Here is a tiny trained network, its code and every weight. The questions are about switching its units off for an input and a target symbol, where a switched-off unit gives its printed mean instead of its output.

import numpy as np


def w(rows, s, z=0):
    codes = np.array(rows[::2]) - 128.0
    scale = np.full(codes.shape[1], s)
    scale[-1] = z or s
    return codes * scale


def f(y):
    return np.maximum(y, 0)


def softmax(a):
    e = np.exp(a - a.max(-1, keepdims=True))
    return e / e.sum(-1, keepdims=True)


def log_softmax(a):
    a = a - a.max(-1, keepdims=True)
    return a - np.log(np.exp(a).sum(-1, keepdims=True))


def net(x, mask):
    ids = ['βζηξπσφ'.index(c) for c in x.split()]
    T = len(ids)
    res = E[ids] + P[:T]
    u = 0
    for l in range(3):
        r = res
        for j in range(2):
            rows = slice(2 * j, 2 * j + 2)
            q, k, v = (r @ M[l][rows].T for M in (Q, K, V))
            z = softmax(np.where(np.tri(T) > 0, q @ k.T / 2**0.5, -1e9)) @ v
            o = O[l][rows]
            res = res + np.where(mask[u + j], z, o[:, -1]) @ o[:, :-1]
        u += 2
        y = f(res @ A[l][:, :-1].T + A[l][:, -1])
        res = res + np.where(mask[u : u + 4], y, B[l][:, -1]) @ B[l][:, :-1]
        u += 4
    return log_softmax(res[-1] @ U[:, :-1].T + U[:, -1])


Q, K, V, O, A, B = {}, {}, {}, {}, {}, {}
E = w([
[218,107,150],'β',
[238,202,222],'ζ',
[136,21,174],'η',
[93,75,243],'ξ',
[81,254,184],'π',
[71,110,64],'σ',
[155,238,215],'φ',
],0.0064)
P = w([
[167,84,4],'0',
[142,117,194],'1',
[151,115,208],'2',
[145,130,208],'3',
[138,144,215],'4',
[137,144,220],'5',
[141,148,226],'6',
[125,159,230],'7',
[133,151,236],'8',
[118,158,239],'9',
],0.0039)
Q[0] = w([
[87,170,60],'L0H0',
[52,20,152],'L0H0',
[6,98,204],'L0H1',
[62,209,135],'L0H1',
],0.021)
K[0] = w([
[35,120,132],'L0H0',
[132,125,4],'L0H0',
[169,39,204],'L0H1',
[237,96,147],'L0H1',
],0.022)
V[0] = w([
[86,176,69],'L0H0',
[63,114,254],'L0H0',
[187,86,98],'L0H1',
[148,153,197],'L0H1',
],0.0088)
O[0] = w([
[72,240,169,1],'L0H0',
[55,1,190,201],'L0H0',
[228,119,78,147],'L0H1',
[122,210,141,229],'L0H1',
],0.0065,0.0024)
A[0] = w([
[48,243,119,176],'L0N0',
[47,216,80,5],'L0N1',
[78,160,253,203],'L0N2',
[27,96,40,77],'L0N3',
],0.0073,0.0028)
B[0] = w([
[160,15,200,153],'L0N0',
[14,148,225,130],'L0N1',
[255,129,82,253],'L0N2',
[125,194,83,132],'L0N3',
],0.0096,0.0052)
Q[1] = w([
[180,87,87],'L1H0',
[249,3,117],'L1H0',
[108,177,183],'L1H1',
[95,94,127],'L1H1',
],0.028)
K[1] = w([
[41,183,113],'L1H0',
[6,219,7],'L1H0',
[103,188,190],'L1H1',
[189,104,175],'L1H1',
],0.02)
V[1] = w([
[153,192,98],'L1H0',
[80,8,43],'L1H0',
[54,89,171],'L1H1',
[111,145,97],'L1H1',
],0.014)
O[1] = w([
[169,106,72,133],'L1H0',
[103,246,161,224],'L1H0',
[149,93,197,3],'L1H1',
[136,161,141,71],'L1H1',
],0.014,0.0053)
A[1] = w([
[133,112,174,254],'L1N0',
[75,76,118,49],'L1N1',
[34,97,99,87],'L1N2',
[6,120,83,62],'L1N3',
],0.015,0.0017)
B[1] = w([
[66,81,101,252],'L1N0',
[168,144,187,163],'L1N1',
[64,253,79,142],'L1N2',
[18,37,81,166],'L1N3',
],0.011,0.0027)
Q[2] = w([
[38,138,232],'L2H0',
[222,87,105],'L2H0',
[136,33,59],'L2H1',
[48,251,72],'L2H1',
],0.015)
K[2] = w([
[177,103,41],'L2H0',
[52,198,159],'L2H0',
[173,162,4],'L2H1',
[84,191,209],'L2H1',
],0.019)
V[2] = w([
[199,177,70],'L2H0',
[104,86,68],'L2H0',
[51,150,85],'L2H1',
[149,196,3],'L2H1',
],0.011)
O[2] = w([
[166,114,246,188],'L2H0',
[124,53,154,134],'L2H0',
[41,83,119,151],'L2H1',
[19,73,254,255],'L2H1',
],0.0079,0.0089)
A[2] = w([
[82,8,26,6],'L2N0',
[192,166,59,76],'L2N1',
[208,92,74,101],'L2N2',
[91,197,185,38],'L2N3',
],0.013,0.0018)
B[2] = w([
[167,250,151,191],'L2N0',
[68,189,208,213],'L2N1',
[175,44,61,186],'L2N2',
[144,102,42,248],'L2N3',
],0.017,0.014)
U = w([
[89,78,121,252],'β',
[173,123,192,30],'ζ',
[93,119,2,159],'η',
[183,95,96,112],'ξ',
[139,115,105,134],'π',
[67,174,116,125],'σ',
[173,150,99,26],'φ',
],0.0061,0.0038)

Each question gives the input, a string of symbols that net reads in full, and the target symbol t.
The units are the heads (2 rows each of Q, K, V and O) and the neurons (one row each of A and B). Each row of codes is followed by its name. A weight is (code - 128) times the scale printed after its matrix; where a second scale follows, it is the last column's (O, A, B and U).
mask holds one flag per unit, layer by layer, with each layer's heads first. A switched-off unit (its flag False) gives its mean, the last column of its rows in O or B, instead of its output. The means were averaged over made-up inputs and are rounded, as every weight is.
A unit's drop is (log p(t) with every unit on - log p(t) with that unit switched off) / (log p(t) with every unit on - log p(t) with every unit switched off).
The circuit of an input: a set's keep is (log p(t) with only the set's units on - log p(t) with every unit switched off) / (log p(t) with every unit on - log p(t) with every unit switched off). Starting from the 12 units with the biggest drops (on a tie, the unit counted first), units are removed one at a time, each time the one whose removal leaves the highest keep (on an exact tie, the one counted first), for as long as the keep stays at least 0.8.
units of the circuit, in order: the units of the circuit, biggest drop first
k most important neurons: the k neurons with the biggest drops, biggest first
k most important neurons of layer l: the k neurons of layer l with the biggest drops, biggest first
input ξ β φ π ξ ξ ξ π η, target σ: 4 most important neurons -> (L0N0; L0N2; L2N1; L2N2)
input β ξ η, target β: units of the circuit, in order -> (L0H0; L2H1; L1H0; L1H1)
input π β φ ξ, target φ: units of the circuit, in order -> (L2N0; L0H0; L1H0)
input φ β ξ ξ ξ π ξ φ ζ β, target ξ: most important neuron -> (L0N2)
input β η ζ ξ η η, target β: units of the circuit, in order -> (L0H0; L1H0; L2H1; L1H1)
input ζ β β η ξ β β ξ, target ζ: 2 most important neurons -> (L2N0; L2N3)
input η φ η φ, target η: units of the circuit, in order -> (L0N2; L1H0; L2N3)
input η π ζ, target η: 2 most important neurons of layer 2 -> (L2N3; L2N1)
input ξ η η β ζ π ζ β, target σ: 4 most important neurons -> (L2N1; L0N0; L0N2; L2N3)
input π η ζ η, target φ: units of the circuit, in order -> (L2N0; L1H0; L0H0)
input β β π π ξ π π β, target β: units of the circuit, in order -> (L0H0; L1H0; L2H1; L1H1)
input π π β η β φ φ, target φ: 4 most important neurons -> (L2N0; L0N0; L2N2; L0N1)
input π β β φ β β η π, target φ: units of the circuit, in order -> (L2N0; L0H0; L1H0; L0N2)
input σ ζ β, target β: 3 most important neurons -> (L0N0; L0N3; L1N0)
input ξ φ β, target σ: 3 most important neurons -> (L2N1; L0N2; L2N2)
input π η ξ, target φ: units of the circuit, in order -> (L2N0; L1H0; L0H0)
input η ξ π ξ β ζ η, target η: 4 most important neurons -> (L0N2; L2N3; L2N1; L2N0)
input β ξ φ σ, target σ: most important neuron of layer 0 -> (L0N0)
input φ φ β η φ, target ξ: 2 most important neurons -> (L0N2; L2N2)
input β ζ ξ ζ ζ β ξ, target β: units of the circuit, in order -> (L0H0; L2H1; L1H0; L1H1)
input η β π η ζ η, target η: 2 most important neurons -> (L0N2; L0N0)
input φ β β β β ξ ξ φ π, target ξ: 2 most important neurons -> (L0N2; L0N0)
input η ξ η ζ β ξ β, target η: 2 most important neurons of layer 2 -> (L2N3; L2N1)
input π η β ζ β, target φ: 4 most important neurons -> (L0N0; L2N0; L2N2; L0N1)
input ξ π η π, target σ: 2 most important neurons -> (L0N0; L2N1)
input η β β ζ β β β π, target η: 2 most important neurons -> (L0N0; L2N3)
input ξ φ β ζ ζ, target σ: 2 most important neurons of layer 2 -> (L2N1; L2N2)
input φ β β β ζ π, target ξ: most important neuron of layer 0 -> (L0N0)
